Here is a tiny trained network, its code and every weight. The questions are about switching its units off for an input and a target symbol, where a switched-off unit gives its printed mean instead of its output.

import numpy as np


def w(rows, s, z=0):
    codes = np.array(rows[::2]) - 128.0
    scale = np.full(codes.shape[1], s)
    scale[-1] = z or s
    return codes * scale


def f(y):
    return y / 2 * (1 + np.tanh(0.7978845608 * (y + 0.044715 * y**3)))


def softmax(a):
    e = np.exp(a - a.max(-1, keepdims=True))
    return e / e.sum(-1, keepdims=True)


def log_softmax(a):
    a = a - a.max(-1, keepdims=True)
    return a - np.log(np.exp(a).sum(-1, keepdims=True))


def net(x, mask):
    ids = ['ΓΘΠΣΩαεζλτψ'.index(c) for c in x.split()]
    T = len(ids)
    res = E[ids] + P[:T]
    r = res
    for j in range(2):
        rows = slice(4 * j, 4 * j + 4)
        q, k, v = (r @ M[0][rows].T for M in (Q, K, V))
        z = softmax(np.where(np.tri(T) > 0, q @ k.T / 4**0.5, -1e9)) @ v
        o = O[0][rows]
        res = res + np.where(mask[j], z, o[:, -1]) @ o[:, :-1]
    y = f(res @ A[0][:, :-1].T + A[0][:, -1])
    res = res + np.where(mask[2:6], y, B[0][:, -1]) @ B[0][:, :-1]
    return log_softmax(res[-1] @ U[:, :-1].T + U[:, -1])


Q, K, V, O, A, B = {}, {}, {}, {}, {}, {}
E = w([
[86,134,171],'Γ',
[68,119,82],'Θ',
[75,116,48],'Π',
[97,62,107],'Σ',
[63,192,71],'Ω',
[101,141,169],'α',
[80,133,66],'ε',
[87,248,135],'ζ',
[143,200,173],'λ',
[161,65,2],'τ',
[190,75,201],'ψ',
],0.0085)
P = w([
[10,120,232],'0',
[50,130,92],'1',
[170,232,113],'2',
[199,44,123],'3',
[1,137,44],'4',
[201,133,100],'5',
],0.01)
Q[0] = w([
[165,163,119],'h0',
[2,141,100],'h0',
[125,155,132],'h0',
[97,113,130],'h0',
[225,65,153],'h1',
[125,112,93],'h1',
[221,111,100],'h1',
[175,84,130],'h1',
],0.017)
K[0] = w([
[155,81,74],'h0',
[68,93,187],'h0',
[136,110,131],'h0',
[51,202,171],'h0',
[206,88,76],'h1',
[163,96,182],'h1',
[248,124,107],'h1',
[196,61,65],'h1',
],0.012)
V[0] = w([
[75,192,143],'h0',
[88,215,74],'h0',
[201,161,168],'h0',
[76,31,74],'h0',
[145,64,162],'h1',
[159,248,124],'h1',
[76,155,78],'h1',
[109,62,56],'h1',
],0.012)
O[0] = w([
[115,13,165,253],'h0',
[206,65,169,200],'h0',
[60,209,233,47],'h0',
[190,126,5,136],'h0',
[20,153,81,122],'h1',
[209,179,255,95],'h1',
[250,88,84,168],'h1',
[148,140,24,91],'h1',
],0.01,0.0059)
A[0] = w([
[134,192,62,255],'n0',
[100,153,115,237],'n1',
[41,119,38,125],'n2',
[99,254,28,196],'n3',
],0.0076,0.0067)
B[0] = w([
[164,240,232,211],'n0',
[5,129,225,174],'n1',
[126,252,49,254],'n2',
[255,110,241,192],'n3',
],0.0073,0.0077)
U = w([
[88,78,188,200],'Γ',
[127,108,89,78],'Θ',
[130,119,77,59],'Π',
[63,145,89,75],'Σ',
[196,19,155,115],'Ω',
[157,121,145,223],'α',
[175,107,99,141],'ε',
[183,80,254,89],'ζ',
[125,218,250,253],'λ',
[205,203,143,22],'τ',
[27,150,148,70],'ψ',
],0.0076,0.0045)

Each question gives the input, a string of symbols that net reads in full, and the target symbol t.
The units are the heads (4 rows each of Q, K, V and O) and the neurons (one row each of A and B). Each row of codes is followed by its name. A weight is (code - 128) times the scale printed after its matrix; where a second scale follows, it is the last column's (O, A, B and U).
mask holds one flag per unit, heads first, then neurons. A switched-off unit (its flag False) gives its mean, the last column of its rows in O or B, instead of its output. The means were averaged over made-up inputs and are rounded, as every weight is.
A unit's drop is (log p(t) with every unit on - log p(t) with that unit switched off) / (log p(t) with every unit on - log p(t) with every unit switched off).
The circuit of an input: a set's keep is (log p(t) with only the set's units on - log p(t) with every unit switched off) / (log p(t) with every unit on - log p(t) with every unit switched off). Starting from all 6 units, units are removed one at a time, each time the one whose removal leaves the highest keep (on an exact tie, the one counted first), for as long as the keep stays at least 0.8.
units of the circuit, in order: the units of the circuit, biggest drop first
most important unit: the unit with the biggest drop
k most important neurons: the k neurons with the biggest drops, biggest first
which heads matter: for each layer, one digit per head in row order, 1 if its drop is at least 0.15 and else 0, layers parted by /
drop when u is switched off: that unit's drop, to one decimal
input α ψ Ω ψ Θ Ω, target λ: units of the circuit, in order -> h0, n0
input Ω α ζ τ ψ, target Ω: 2 most important neurons -> n2, n0
input Ω Ω ζ Ω τ, target Ω: units of the circuit, in order -> h1, h0
input Θ τ Π, target τ: most important unit -> h0
input λ Ω ζ Ω Ω, target Γ: which heads matter -> 11
input Ω ζ ζ, target Ω: units of the circuit, in order -> h0, n0, n2
input ψ Γ λ ζ ε, target λ: 2 most important neurons -> n3, n0
input τ Π Π ψ Ω ψ, target λ: units of the circuit, in order -> h0, h1, n3
input ψ ψ Π, target λ: units of the circuit, in order -> h0, n3, n0
input Π ψ τ, target λ: units of the circuit, in order -> h0, n0
input ψ ζ Ω ψ λ, target λ: which heads matter -> 10
input ψ ψ Σ λ Ω, target λ: 3 most important neurons -> n3, n0, n1
input ζ ε Ω Ω, target Ω: units of the circuit, in order -> n2, h0, n0
input ζ ψ Ω Γ ψ, target ζ: units of the circuit, in order -> h1
input λ λ ε, target ζ: units of the circuit, in order -> h1, n2
input Ω α α Γ, target Γ: 2 most important neurons -> n2, n0
input α Σ Γ Ω ε, target ψ: units of the circuit, in order -> h1, n1, h0
input Ω τ ζ, target τ: 2 most important neurons -> n0, n1
input ψ Π Σ Ω τ Ω, target τ: 2 most important neurons -> n0, n3
input ε Σ λ λ Θ ψ, target λ: units of the circuit, in order -> h0
input Ω Ω Ω ψ, target ψ: drop when n1 is switched off -> 0.0
input ψ α Ω ζ, target ζ: drop when h1 is switched off -> 0.6
input ζ Γ Γ Π Π, target ζ: drop when h1 is switched off -> 0.8
input Ω α Ω Σ Σ, target Ω: drop when h0 is switched off -> 0.4
